Below is a small trained network, with its code and all its weights. Each question gives an input and a target symbol and asks what happens when units are switched off, that is, made to give their printed mean instead of their output.

import numpy as np


def w(rows, s, z=0):
    codes = np.array(rows[::2]) - 128.0
    scale = np.full(codes.shape[1], s)
    scale[-1] = z or s
    return codes * scale


def f(y):
    return np.maximum(y, 0)


def softmax(a):
    e = np.exp(a - a.max(-1, keepdims=True))
    return e / e.sum(-1, keepdims=True)


def log_softmax(a):
    a = a - a.max(-1, keepdims=True)
    return a - np.log(np.exp(a).sum(-1, keepdims=True))


def net(x, mask):
    ids = ['ΘΛΞΠΦΩβδεζημστ'.index(c) for c in x.split()]
    T = len(ids)
    res = E[ids] + P[:T]
    u = 0
    for l in range(2):
        r = res
        for j in range(2):
            rows = slice(2 * j, 2 * j + 2)
            q, k, v = (r @ M[l][rows].T for M in (Q, K, V))
            z = softmax(np.where(np.tri(T) > 0, q @ k.T / 2**0.5, -1e9)) @ v
            o = O[l][rows]
            res = res + np.where(mask[u + j], z, o[:, -1]) @ o[:, :-1]
        u += 2
        y = f(res @ A[l][:, :-1].T + A[l][:, -1])
        res = res + np.where(mask[u : u + 4], y, B[l][:, -1]) @ B[l][:, :-1]
        u += 4
    return log_softmax(res[-1] @ U[:, :-1].T + U[:, -1])


Q, K, V, O, A, B = {}, {}, {}, {}, {}, {}
E = w([
[108,191,104],'Θ',
[97,165,91],'Λ',
[202,37,56],'Ξ',
[105,96,111],'Π',
[232,24,166],'Φ',
[167,117,40],'Ω',
[177,40,136],'β',
[41,165,26],'δ',
[151,76,158],'ε',
[134,170,253],'ζ',
[130,82,220],'η',
[26,194,118],'μ',
[62,237,16],'σ',
[180,156,13],'τ',
],0.013)
P = w([
[130,13,122],'0',
[112,2,110],'1',
[124,1,103],'2',
[134,41,99],'3',
[137,47,95],'4',
[104,23,90],'5',
],0.0039)
Q[0] = w([
[152,65,232],'L0H0',
[1,133,129],'L0H0',
[139,173,185],'L0H1',
[19,107,159],'L0H1',
],0.0072)
K[0] = w([
[109,58,201],'L0H0',
[254,191,170],'L0H0',
[150,208,64],'L0H1',
[5,95,222],'L0H1',
],0.0099)
V[0] = w([
[253,75,20],'L0H0',
[178,232,26],'L0H0',
[149,184,112],'L0H1',
[205,169,104],'L0H1',
],0.0043)
O[0] = w([
[212,254,130,254],'L0H0',
[203,69,55,148],'L0H0',
[140,249,218,79],'L0H1',
[205,35,115,96],'L0H1',
],0.0059,0.0021)
A[0] = w([
[161,200,208,98],'L0N0',
[166,129,183,254],'L0N1',
[160,5,76,187],'L0N2',
[88,180,188,71],'L0N3',
],0.012,0.0057)
B[0] = w([
[39,44,93,139],'L0N0',
[70,169,225,184],'L0N1',
[235,253,172,255],'L0N2',
[116,106,2,140],'L0N3',
],0.0076,0.0097)
Q[1] = w([
[154,249,56],'L1H0',
[106,254,70],'L1H0',
[150,160,116],'L1H1',
[167,111,160],'L1H1',
],0.012)
K[1] = w([
[142,199,11],'L1H0',
[130,181,36],'L1H0',
[131,187,114],'L1H1',
[170,128,85],'L1H1',
],0.012)
V[1] = w([
[46,144,150],'L1H0',
[125,120,132],'L1H0',
[124,2,106],'L1H1',
[145,26,149],'L1H1',
],0.0092)
O[1] = w([
[76,12,131,100],'L1H0',
[106,100,177,118],'L1H0',
[128,212,77,2],'L1H1',
[168,254,180,43],'L1H1',
],0.0064,0.0096)
A[1] = w([
[149,145,2,71],'L1N0',
[64,49,118,11],'L1N1',
[212,165,141,1],'L1N2',
[239,68,169,3],'L1N3',
],0.0071,0.0072)
B[1] = w([
[168,61,176,217],'L1N0',
[94,205,86,163],'L1N1',
[28,130,85,222],'L1N2',
[1,220,68,255],'L1N3',
],0.0098,0.0038)
U = w([
[102,121,111,89],'Θ',
[14,139,49,91],'Λ',
[60,206,32,61],'Ξ',
[180,64,157,254],'Π',
[61,216,176,81],'Φ',
[234,156,50,133],'Ω',
[144,169,176,139],'β',
[94,127,116,121],'δ',
[171,97,218,150],'ε',
[13,113,154,67],'ζ',
[114,45,234,83],'η',
[90,135,123,79],'μ',
[112,9,25,159],'σ',
[105,135,118,89],'τ',
],0.011,0.0087)

Each question gives the input, a string of symbols that net reads in full, and the target symbol t.
The units are the heads (2 rows each of Q, K, V and O) and the neurons (one row each of A and B). Each row of codes is followed by its name. A weight is (code - 128) times the scale printed after its matrix; where a second scale follows, it is the last column's (O, A, B and U).
mask holds one flag per unit, layer by layer, with each layer's heads first. A switched-off unit (its flag False) gives its mean, the last column of its rows in O or B, instead of its output. The means were averaged over made-up inputs and are rounded, as every weight is.
A unit's drop is (log p(t) with every unit on - log p(t) with that unit switched off) / (log p(t) with every unit on - log p(t) with every unit switched off).
The circuit of an input: a set's keep is (log p(t) with only the set's units on - log p(t) with every unit switched off) / (log p(t) with every unit on - log p(t) with every unit switched off). Starting from all 12 units, units are removed one at a time, each time the one whose removal leaves the highest keep (on an exact tie, the one counted first), for as long as the keep stays at least 0.8.
units of the circuit, in order: the units of the circuit, biggest drop first
unit that matters most: the unit with the biggest drop
k most important neurons: the k neurons with the biggest drops, biggest first
which heads matter: for each layer, one digit per head in row order, 1 if its drop is at least 0.15 and else 0, layers parted by /
drop of u: that unit's drop, to one decimal
input Φ Ω β δ, target σ: unit that matters most	L0N2
input σ δ ζ Ω η, target η: which heads matter	00 / 10
input Λ Π Π δ, target σ: units of the circuit, in order	[L0N2; L1N3; L1H0]
input Ω Φ Π Ξ ζ, target ζ: 3 most important neurons	[L0N0; L0N2; L0N1]
input τ Φ δ, target Ω: units of the circuit, in order	[L1H0; L0H0; L1N3]
input ζ δ δ δ Ω, target Ω: units of the circuit, in order	[L0N2; L0H0]
input ζ Π Λ ε Ξ, target Ξ: units of the circuit, in order	[L0N2; L1N3; L1N2]
input τ η β Ξ, target Ξ: units of the circuit, in order	[L1N3; L0N2; L1N2]
input ζ μ μ, target Λ: units of the circuit, in order	[L0N2; L1H0; L1N1]
input τ Π Φ β δ Ω, target Ω: units of the circuit, in order	[L1H0; L0N2]
input Ξ μ Ω η, target η: 3 most important neurons	[L1N3; L0N1; L0N2]
input μ Π μ, target Λ: 4 most important neurons	[L0N2; L1N1; L0N3; L1N0]
input μ Λ Ξ β β Φ, target Φ: drop of L0N2	0.2
input δ σ Ξ Θ δ Λ, target σ: drop of L1H0	0.1
input μ Θ ε δ ζ, target ζ: drop of L0H1	0.0
input Λ δ Π σ σ, target σ: drop of L0N2	0.2
input δ β Ξ δ Λ, target σ: most important neuron	[L0N2]
